Below are the code and all the weights of a small trained network. Each question names an input and a target symbol and asks about switching units off, where a switched-off unit gives its printed mean instead of its output.

import numpy as np


def w(rows, s, z=0):
    codes = np.array(rows[::2]) - 128.0
    scale = np.full(codes.shape[1], s)
    scale[-1] = z or s
    return codes * scale


def f(y):
    return np.maximum(y, 0)


def softmax(a):
    e = np.exp(a - a.max(-1, keepdims=True))
    return e / e.sum(-1, keepdims=True)


def log_softmax(a):
    a = a - a.max(-1, keepdims=True)
    return a - np.log(np.exp(a).sum(-1, keepdims=True))


def net(x, mask):
    ids = ['ΞΣβεηψ'.index(c) for c in x.split()]
    T = len(ids)
    res = E[ids] + P[:T]
    r = res
    for j in range(3):
        rows = slice(2 * j, 2 * j + 2)
        q, k, v = (r @ M[0][rows].T for M in (Q, K, V))
        z = softmax(np.where(np.tri(T) > 0, q @ k.T / 2**0.5, -1e9)) @ v
        o = O[0][rows]
        res = res + np.where(mask[j], z, o[:, -1]) @ o[:, :-1]
    y = f(res @ A[0][:, :-1].T + A[0][:, -1])
    res = res + np.where(mask[3:11], y, B[0][:, -1]) @ B[0][:, :-1]
    return log_softmax(res[-1] @ U[:, :-1].T + U[:, -1])


Q, K, V, O, A, B = {}, {}, {}, {}, {}, {}
E = w([
[68,75,95,178,210,187,47],'Ξ',
[223,128,36,97,158,97,82],'Σ',
[109,88,129,174,115,123,67],'β',
[140,109,60,97,135,192,76],'ε',
[121,77,141,54,38,110,103],'η',
[152,103,46,193,248,141,68],'ψ',
],0.012)
P = w([
[100,203,160,126,133,107,117],'0',
[155,90,96,80,131,176,192],'1',
[183,204,189,132,170,84,154],'2',
[138,91,129,224,64,87,134],'3',
[174,171,170,116,173,126,149],'4',
[45,176,81,125,74,109,115],'5',
[162,144,176,105,166,151,141],'6',
[140,49,70,31,127,110,138],'7',
[153,133,168,103,172,166,117],'8',
[110,63,109,201,80,3,108],'9',
[162,133,152,102,169,175,91],'10',
[31,135,73,94,94,38,150],'11',
[161,136,145,93,168,192,78],'12',
],0.016)
Q[0] = w([
[165,2,138,192,54,93,86],'h1',
[14,137,39,161,117,86,64],'h1',
[156,159,217,172,95,135,78],'h2',
[142,44,52,163,126,47,104],'h2',
[67,192,78,175,55,29,127],'h3',
[176,231,236,153,165,137,109],'h3',
],0.0088)
K[0] = w([
[142,65,120,32,148,114,127],'h1',
[118,1,102,155,136,37,95],'h1',
[202,84,195,79,179,182,140],'h2',
[95,47,25,97,115,105,98],'h2',
[111,69,130,178,153,22,203],'h3',
[242,91,251,72,201,207,131],'h3',
],0.0094)
V[0] = w([
[62,196,39,172,182,121,118],'h1',
[2,102,199,146,99,180,118],'h1',
[33,95,175,164,95,102,50],'h2',
[183,132,142,178,149,41,98],'h2',
[114,167,131,34,151,116,138],'h3',
[109,179,140,95,221,198,92],'h3',
],0.0089)
O[0] = w([
[138,88,172,125,55,80,44,253],'h1',
[216,95,89,206,99,116,133,72],'h1',
[189,106,207,235,98,131,214,225],'h2',
[91,103,254,62,106,179,155,129],'h2',
[106,241,40,59,174,94,165,41],'h3',
[105,90,172,107,148,9,118,250],'h3',
],0.0094,0.0029)
A[0] = w([
[92,109,139,119,98,209,186,253],'n1',
[183,73,86,104,171,119,90,39],'n2',
[173,118,28,54,145,146,138,122],'n3',
[84,130,50,167,36,53,108,160],'n4',
[16,118,1,141,127,140,156,108],'n5',
[72,197,155,60,152,110,106,226],'n6',
[105,69,179,191,130,141,120,98],'n7',
[231,133,36,154,215,68,193,121],'n8',
],0.0088,0.0036)
B[0] = w([
[211,141,131,10,200,141,72,191],'n1',
[67,190,176,104,167,85,112,195],'n2',
[84,248,133,106,164,157,59,176],'n3',
[85,60,61,121,75,48,159,205],'n4',
[13,231,190,196,125,180,254,178],'n5',
[235,116,187,197,52,104,175,240],'n6',
[126,106,106,64,177,150,139,254],'n7',
[184,76,111,196,66,108,219,182],'n8',
],0.0082,0.008)
U = w([
[202,94,135,226,39,68,200,165],'Ξ',
[251,127,141,155,167,186,117,253],'Σ',
[82,174,180,113,160,147,129,184],'β',
[69,122,79,1,187,93,54,9],'ε',
[21,163,77,141,108,59,189,6],'η',
[158,167,98,209,149,180,192,18],'ψ',
],0.008,0.0025)

Each question gives the input, a string of symbols that net reads in full, and the target symbol t.
The units are the heads (2 rows each of Q, K, V and O) and the neurons (one row each of A and B). Each row of codes is followed by its name. A weight is (code - 128) times the scale printed after its matrix; where a second scale follows, it is the last column's (O, A, B and U).
mask holds one flag per unit, heads first, then neurons. A switched-off unit (its flag False) gives its mean, the last column of its rows in O or B, instead of its output. The means were averaged over made-up inputs and are rounded, as every weight is.
A unit's drop is (log p(t) with every unit on - log p(t) with that unit switched off) / (log p(t) with every unit on - log p(t) with every unit switched off).
The circuit of an input: a set's keep is (log p(t) with only the set's units on - log p(t) with every unit switched off) / (log p(t) with every unit on - log p(t) with every unit switched off). Starting from all 11 units, units are removed one at a time, each time the one whose removal leaves the highest keep (on an exact tie, the one counted first), for as long as the keep stays at least 0.8.
circuit, biggest first: the units of the circuit, biggest drop first
top k neurons: the k neurons with the biggest drops, biggest first
heads that matter: for each layer, one digit per head in row order, 1 if its drop is at least 0.15 and else 0, layers parted by /
input Ξ Ξ ψ β Σ Ξ, target Σ: circuit, biggest first	(h3, n1)
input Ξ ε Ξ ε Ξ Σ, target η: top 2 neurons	(n4, n5)
input β Σ Ξ Ξ Σ ε, target Ξ: circuit, biggest first	(h1)
input ψ Ξ ε ε ψ η Ξ Ξ, target ψ: top 3 neurons	(n8, n5, n3)
input Ξ ψ Σ ψ Ξ Σ ε Ξ Ξ Ξ ε β, target Ξ: heads that matter	110
input Ξ Σ η Ξ ε β ε η ε Σ, target ψ: circuit, biggest first	(h1, h3)
input Ξ Ξ β Σ Ξ ψ, target β: heads that matter	111
input β Ξ Ξ ε Ξ ψ Σ ε η β, target η: heads that matter	010
input Ξ ε Ξ β ψ, target Ξ: heads that matter	001
input Ξ ε ε ε, target η: circuit, biggest first	(h2, n5)
input Ξ Ξ β β Ξ ε β Ξ Ξ, target ε: circuit, biggest first	(n6, h3, h1)
input Ξ ε Σ β Ξ Ξ ε ε Ξ, target ε: heads that matter	100
input Ξ Ξ ε Ξ Ξ β Ξ η, target Σ: circuit, biggest first	(h2, n1, h1, h3)
input Σ η Ξ β Ξ ψ β Σ Σ η, target β: circuit, biggest first	(h3, h1)
input Ξ β ε η Σ ε ψ Σ β β ε ψ, target Σ: circuit, biggest first	(h3, n1)
input Ξ Σ ε ψ Ξ ε ε ε β β ε η, target Σ: heads that matter	011
input ψ ψ ψ Σ Σ η, target β: circuit, biggest first	(h3, h1, n1, n5)
input ε ε Ξ Σ ψ ε ψ ε Ξ Ξ, target η: heads that matter	010
input Ξ Ξ ψ Ξ ψ Ξ Ξ ψ, target Ξ: heads that matter	010
input ε Σ Ξ β ε Ξ Ξ Σ Ξ Ξ, target β: circuit, biggest first	(h1, h3)
input Ξ ψ ε ε Ξ ε Ξ β Ξ β, target Σ: circuit, biggest first	(h3, n1, n7)
input β η β ψ Ξ Ξ Σ Ξ, target Ξ: circuit, biggest first	(h2)
input ψ η ε Ξ Ξ η β η, target ψ: top 2 neurons	(n8, n5)
input ε β Σ Ξ ε Ξ ε ε β Σ, target η: circuit, biggest first	(h2, n5, h1)
input ε η Ξ ψ, target ψ: heads that matter	111
input Ξ Ξ Ξ ε ψ ε ψ η Ξ ψ, target ψ: heads that matter	101
